Below is a small trained network, with its code and all its weights. Each question gives an input and a target symbol and asks what happens when units are switched off, that is, made to give their printed mean instead of their output.

import numpy as np


def w(rows, s, z=0):
    codes = np.array(rows[::2]) - 128.0
    scale = np.full(codes.shape[1], s)
    scale[-1] = z or s
    return codes * scale


def softmax(a):
    e = np.exp(a - a.max(-1, keepdims=True))
    return e / e.sum(-1, keepdims=True)


def log_softmax(a):
    a = a - a.max(-1, keepdims=True)
    return a - np.log(np.exp(a).sum(-1, keepdims=True))


def net(x, mask):
    ids = ['γζηθλπσ'.index(c) for c in x.split()]
    T = len(ids)
    res = E[ids] + P[:T]
    u = 0
    for l in range(3):
        r = res
        for j in range(2):
            rows = slice(2 * j, 2 * j + 2)
            q, k, v = (r @ M[l][rows].T for M in (Q, K, V))
            z = softmax(np.where(np.tri(T) > 0, q @ k.T / 2**0.5, -1e9)) @ v
            o = O[l][rows]
            res = res + np.where(mask[u + j], z, o[:, -1]) @ o[:, :-1]
        u += 2
    return log_softmax(res[-1] @ U[:, :-1].T + U[:, -1])


Q, K, V, O = {}, {}, {}, {}
E = w([
[181,142,151,129],'γ',
[114,116,165,107],'ζ',
[149,87,110,8],'η',
[131,84,123,164],'θ',
[135,133,150,246],'λ',
[196,87,112,132],'π',
[83,200,70,135],'σ',
],0.017)
P = w([
[34,176,116,64],'0',
[209,114,43,173],'1',
[200,112,45,185],'2',
[193,114,40,174],'3',
[201,110,30,187],'4',
[194,111,51,194],'5',
[191,113,55,183],'6',
[186,114,48,187],'7',
[183,111,42,183],'8',
[179,118,48,189],'9',
[173,122,32,188],'10',
[162,120,25,189],'11',
[145,117,4,194],'12',
[158,123,20,191],'13',
],0.0038)
Q[0] = w([
[162,93,213,64],'0.h1',
[141,88,33,65],'0.h1',
[118,158,128,245],'0.h2',
[180,89,7,80],'0.h2',
],0.021)
K[0] = w([
[154,48,42,122],'0.h1',
[118,219,75,99],'0.h1',
[116,214,28,119],'0.h2',
[3,85,172,149],'0.h2',
],0.02)
V[0] = w([
[97,8,42,146],'0.h1',
[53,122,177,130],'0.h1',
[29,111,131,164],'0.h2',
[162,123,171,150],'0.h2',
],0.014)
O[0] = w([
[111,102,119,250,196],'0.h1',
[165,116,171,89,2],'0.h1',
[103,183,204,254,141],'0.h2',
[215,127,56,83,91],'0.h2',
],0.0077,0.0041)
Q[1] = w([
[135,136,229,5],'1.h1',
[117,160,185,118],'1.h1',
[46,86,161,114],'1.h2',
[95,149,132,67],'1.h2',
],0.026)
K[1] = w([
[206,1,163,169],'1.h1',
[192,98,64,175],'1.h1',
[194,118,172,145],'1.h2',
[172,109,86,110],'1.h2',
],0.024)
V[1] = w([
[144,240,147,111],'1.h1',
[193,83,113,214],'1.h1',
[91,170,6,151],'1.h2',
[63,23,175,114],'1.h2',
],0.014)
O[1] = w([
[118,97,237,45,213],'1.h1',
[152,81,26,186,51],'1.h1',
[226,192,101,75,254],'1.h2',
[1,108,144,120,113],'1.h2',
],0.0084,0.0059)
Q[2] = w([
[121,176,89,161],'2.h1',
[110,164,126,169],'2.h1',
[145,111,121,170],'2.h2',
[170,2,89,94],'2.h2',
],0.03)
K[2] = w([
[139,31,83,127],'2.h1',
[132,79,143,169],'2.h1',
[126,182,92,145],'2.h2',
[134,173,48,251],'2.h2',
],0.025)
V[2] = w([
[157,10,172,81],'2.h1',
[82,55,171,199],'2.h1',
[173,86,164,116],'2.h2',
[148,100,133,197],'2.h2',
],0.014)
O[2] = w([
[206,204,201,186,60],'2.h1',
[156,171,228,2,2],'2.h1',
[163,70,43,195,148],'2.h2',
[143,70,99,30,119],'2.h2',
],0.0081,0.009)
U = w([
[152,175,116,238,72],'γ',
[77,92,140,171,117],'ζ',
[82,163,59,200,129],'η',
[76,76,156,237,56],'θ',
[125,120,178,205,116],'λ',
[182,91,151,199,106],'π',
[57,253,81,190,251],'σ',
],0.0059,0.0027)

Each question gives the input, a string of symbols that net reads in full, and the target symbol t.
The units are the heads (2 rows each of Q, K, V and O). Each row of codes is followed by its name. A weight is (code - 128) times the scale printed after its matrix; where a second scale follows, it is the last column's (O and U).
mask holds one flag per head, layer by layer. A switched-off head (its flag False) gives its mean, the last column of its rows in O, instead of its output. The means were averaged over made-up inputs and are rounded, as every weight is.
A unit's drop is (log p(t) with every unit on - log p(t) with that unit switched off) / (log p(t) with every unit on - log p(t) with every unit switched off).
The circuit of an input: a set's keep is (log p(t) with only the set's units on - log p(t) with every unit switched off) / (log p(t) with every unit on - log p(t) with every unit switched off). Starting from all 6 units, units are removed one at a time, each time the one whose removal leaves the highest keep (on an exact tie, the one counted first), for as long as the keep stays at least 0.8.
units of the circuit, in order: the units of the circuit, biggest drop first
unit that matters most: the unit with the biggest drop
which heads matter: for each layer, one digit per head in row order, 1 if its drop is at least 0.15 and else 0, layers parted by /
drop of u: that unit's drop, to one decimal
input λ γ θ π η ζ π, target π: which heads matter -> 01 / 11 / 11
input η η ζ, target σ: units of the circuit, in order -> 1.h1, 2.h2, 1.h2, 0.h2
input λ ζ θ γ σ θ η γ π π, target π: unit that matters most -> 0.h2
input γ π γ γ λ, target γ: units of the circuit, in order -> 2.h1, 0.h1, 1.h1, 2.h2
input π γ ζ, target η: units of the circuit, in order -> 0.h2, 1.h1, 2.h1
input π π λ η λ, target η: units of the circuit, in order -> 1.h1, 0.h2, 0.h1, 2.h1
input σ γ γ π π σ σ η, target η: units of the circuit, in order -> 1.h2, 2.h1
input π π ζ η θ θ π π ζ θ, target η: units of the circuit, in order -> 1.h1, 0.h2, 0.h1, 2.h1
input γ ζ π η, target γ: units of the circuit, in order -> 2.h1, 0.h1, 0.h2, 1.h1
input η θ θ ζ γ π η η π π η, target σ: which heads matter -> 11 / 11 / 01
input η η θ γ ζ γ θ η π π η π θ, target σ: which heads matter -> 01 / 11 / 01
input η η σ ζ ζ π λ, target λ: which heads matter -> 11 / 11 / 10
input γ π σ θ γ γ, target γ: which heads matter -> 10 / 01 / 01
input σ λ ζ η θ π λ η η σ ζ, target θ: unit that matters most -> 0.h1
input η ζ π θ, target σ: units of the circuit, in order -> 1.h1, 2.h2, 0.h2
input θ θ η, target ζ: which heads matter -> 10 / 11 / 11
input η θ π λ, target σ: units of the circuit, in order -> 1.h1, 2.h2, 0.h2, 1.h2
input ζ π π π, target λ: units of the circuit, in order -> 2.h1, 1.h2, 0.h1
input σ σ π γ θ γ η ζ σ λ π θ θ, target θ: units of the circuit, in order -> 1.h1, 1.h2, 0.h2, 2.h1
input θ θ π, target ζ: unit that matters most -> 2.h1
input θ λ θ γ π ζ γ λ θ γ λ, target ζ: which heads matter -> 11 / 11 / 11
input π λ π π π π γ γ, target η: units of the circuit, in order -> 1.h1, 0.h2, 2.h1, 0.h1
input π η π π θ ζ π γ, target η: which heads matter -> 11 / 10 / 10
input θ η ζ γ, target ζ: which heads matter -> 10 / 11 / 11
input ζ γ θ θ γ ζ η θ, target λ: which heads matter -> 10 / 11 / 10
input λ π λ, target π: drop of 0.h1 -> 0.2
input θ γ η θ η, target ζ: unit that matters most -> 0.h1
